Here is a tiny trained network, its code and every weight. The questions are about switching its units off for an input and a target symbol, where a switched-off unit gives its printed mean instead of its output.

import numpy as np


def w(rows, s, z=0):
    codes = np.array(rows[::2]) - 128.0
    scale = np.full(codes.shape[1], s)
    scale[-1] = z or s
    return codes * scale


def f(y):
    return y / 2 * (1 + np.tanh(0.7978845608 * (y + 0.044715 * y**3)))


def softmax(a):
    e = np.exp(a - a.max(-1, keepdims=True))
    return e / e.sum(-1, keepdims=True)


def log_softmax(a):
    a = a - a.max(-1, keepdims=True)
    return a - np.log(np.exp(a).sum(-1, keepdims=True))


def net(x, mask):
    ids = ['ΞΠΨδζηλμσ'.index(c) for c in x.split()]
    T = len(ids)
    res = E[ids] + P[:T]
    u = 0
    for l in range(2):
        q, k, v = (res @ M[l].T for M in (Q, K, V))
        z = softmax(np.where(np.tri(T) > 0, q @ k.T / 3**0.5, -1e9)) @ v
        res = res + np.where(mask[u], z, O[l][:, -1]) @ O[l][:, :-1]
        u += 1
        y = f(res @ A[l][:, :-1].T + A[l][:, -1])
        res = res + np.where(mask[u : u + 4], y, B[l][:, -1]) @ B[l][:, :-1]
        u += 4
    return log_softmax(res[-1] @ U[:, :-1].T + U[:, -1])


Q, K, V, O, A, B = {}, {}, {}, {}, {}, {}
E = w([
[194,176,93,5],'Ξ',
[45,159,71,150],'Π',
[155,160,166,67],'Ψ',
[98,215,130,98],'δ',
[190,148,39,166],'ζ',
[108,223,83,128],'η',
[181,54,98,114],'λ',
[142,146,130,222],'μ',
[18,97,189,65],'σ',
],0.012)
P = w([
[139,144,135,160],'0',
[161,118,79,163],'1',
[180,101,61,163],'2',
[179,82,37,165],'3',
[187,80,17,165],'4',
[184,67,4,164],'5',
],0.0038)
Q[0] = w([
[202,93,218,217],'0.h0',
[110,128,75,124],'0.h0',
[2,201,242,122],'0.h0',
],0.0048)
K[0] = w([
[74,138,171,167],'0.h0',
[167,128,178,131],'0.h0',
[88,254,125,74],'0.h0',
],0.006)
V[0] = w([
[98,244,146,100],'0.h0',
[143,181,155,194],'0.h0',
[27,142,254,153],'0.h0',
],0.006)
O[0] = w([
[45,223,97,69,158],'0.h0',
[123,218,169,190,141],'0.h0',
[33,140,253,142,2],'0.h0',
],0.0059,0.0023)
A[0] = w([
[145,61,63,149,171],'0.n0',
[93,131,53,181,134],'0.n1',
[13,165,120,114,132],'0.n2',
[168,128,3,172,252],'0.n3',
],0.0064,0.0043)
B[0] = w([
[210,116,121,121,173],'0.n0',
[117,135,122,254,158],'0.n1',
[52,111,98,144,150],'0.n2',
[227,144,61,172,254],'0.n3',
],0.0068,0.0085)
Q[1] = w([
[67,128,136,112],'1.h0',
[225,199,30,155],'1.h0',
[255,169,30,200],'1.h0',
],0.0092)
K[1] = w([
[43,102,126,142],'1.h0',
[195,145,49,110],'1.h0',
[255,138,33,115],'1.h0',
],0.0085)
V[1] = w([
[199,2,129,147],'1.h0',
[105,155,129,248],'1.h0',
[108,72,170,161],'1.h0',
],0.0091)
O[1] = w([
[136,9,166,220,255],'1.h0',
[89,231,253,226,151],'1.h0',
[60,91,205,120,33],'1.h0',
],0.0061,0.0077)
A[1] = w([
[2,170,113,147,140],'1.n0',
[140,167,187,65,254],'1.n1',
[133,92,88,179,175],'1.n2',
[155,155,184,140,125],'1.n3',
],0.0093,0.003)
B[1] = w([
[14,121,106,196,181],'1.n0',
[220,200,254,56,147],'1.n1',
[91,96,181,31,247],'1.n2',
[226,122,194,133,137],'1.n3',
],0.0073,0.012)
U = w([
[117,101,3,60,140],'Ξ',
[70,114,43,208,1],'Π',
[194,147,215,26,106],'Ψ',
[138,178,143,90,131],'δ',
[178,127,90,172,72],'ζ',
[156,181,66,142,72],'η',
[104,3,141,127,177],'λ',
[178,137,205,198,92],'μ',
[97,92,168,94,250],'σ',
],0.0063,0.0052)

Each question gives the input, a string of symbols that net reads in full, and the target symbol t.
The units are the heads (3 rows each of Q, K, V and O) and the neurons (one row each of A and B). Each row of codes is followed by its name. A weight is (code - 128) times the scale printed after its matrix; where a second scale follows, it is the last column's (O, A, B and U).
mask holds one flag per unit, layer by layer, with each layer's heads first. A switched-off unit (its flag False) gives its mean, the last column of its rows in O or B, instead of its output. The means were averaged over made-up inputs and are rounded, as every weight is.
A unit's drop is (log p(t) with every unit on - log p(t) with that unit switched off) / (log p(t) with every unit on - log p(t) with every unit switched off).
The circuit of an input: a set's keep is (log p(t) with only the set's units on - log p(t) with every unit switched off) / (log p(t) with every unit on - log p(t) with every unit switched off). Starting from all 10 units, units are removed one at a time, each time the one whose removal leaves the highest keep (on an exact tie, the one counted first), for as long as the keep stays at least 0.8.
units of the circuit, in order: the units of the circuit, biggest drop first
k most important neurons: the k neurons with the biggest drops, biggest first
k most important neurons of layer l: the k neurons of layer l with the biggest drops, biggest first
drop of u: that unit's drop, to one decimal
input λ Ξ Π λ μ Π, target λ: 2 most important neurons	0.n0, 1.n2
input λ Ξ Ξ Ψ σ, target Ξ: units of the circuit, in order	1.h0, 0.h0
input δ λ μ, target λ: units of the circuit, in order	1.h0, 0.h0, 1.n2
input λ Π Ξ Π, target Ξ: units of the circuit, in order	1.h0
input Π λ Ψ μ Π Ψ, target λ: units of the circuit, in order	1.h0, 0.h0, 0.n0
input Ψ δ μ Π, target Π: 2 most important neurons of layer 0	0.n2, 0.n1
input μ δ λ δ μ, target λ: units of the circuit, in order	1.h0, 1.n2, 0.h0
input Ξ Ψ Π δ, target Ξ: units of the circuit, in order	1.h0, 0.h0
input λ μ σ Ξ δ, target λ: units of the circuit, in order	0.h0, 1.h0, 0.n0, 0.n3
input λ μ μ ζ δ, target μ: units of the circuit, in order	1.h0, 0.n3, 0.h0
input λ λ Ψ δ δ δ, target λ: units of the circuit, in order	1.h0, 0.h0, 0.n0
input δ Ψ λ Π, target λ: 2 most important neurons	1.n2, 0.n0
input δ δ δ δ, target δ: units of the circuit, in order	1.h0, 0.h0, 1.n1
input Ξ μ δ Π Ψ, target Ξ: most important neuron of layer 0	0.n1
input μ μ Π Π Ψ, target Ψ: 3 most important neurons	0.n3, 1.n1, 1.n0
input μ Ψ μ, target μ: 2 most important neurons	0.n3, 1.n3
input σ μ Ψ, target Ψ: 3 most important neurons	1.n1, 0.n3, 0.n1
input μ σ η Ξ η, target Ξ: drop of 1.h0	0.8
input λ δ Ψ, target λ: drop of 1.h0	1.2
input η Ξ μ, target Ξ: drop of 1.n0	0.0
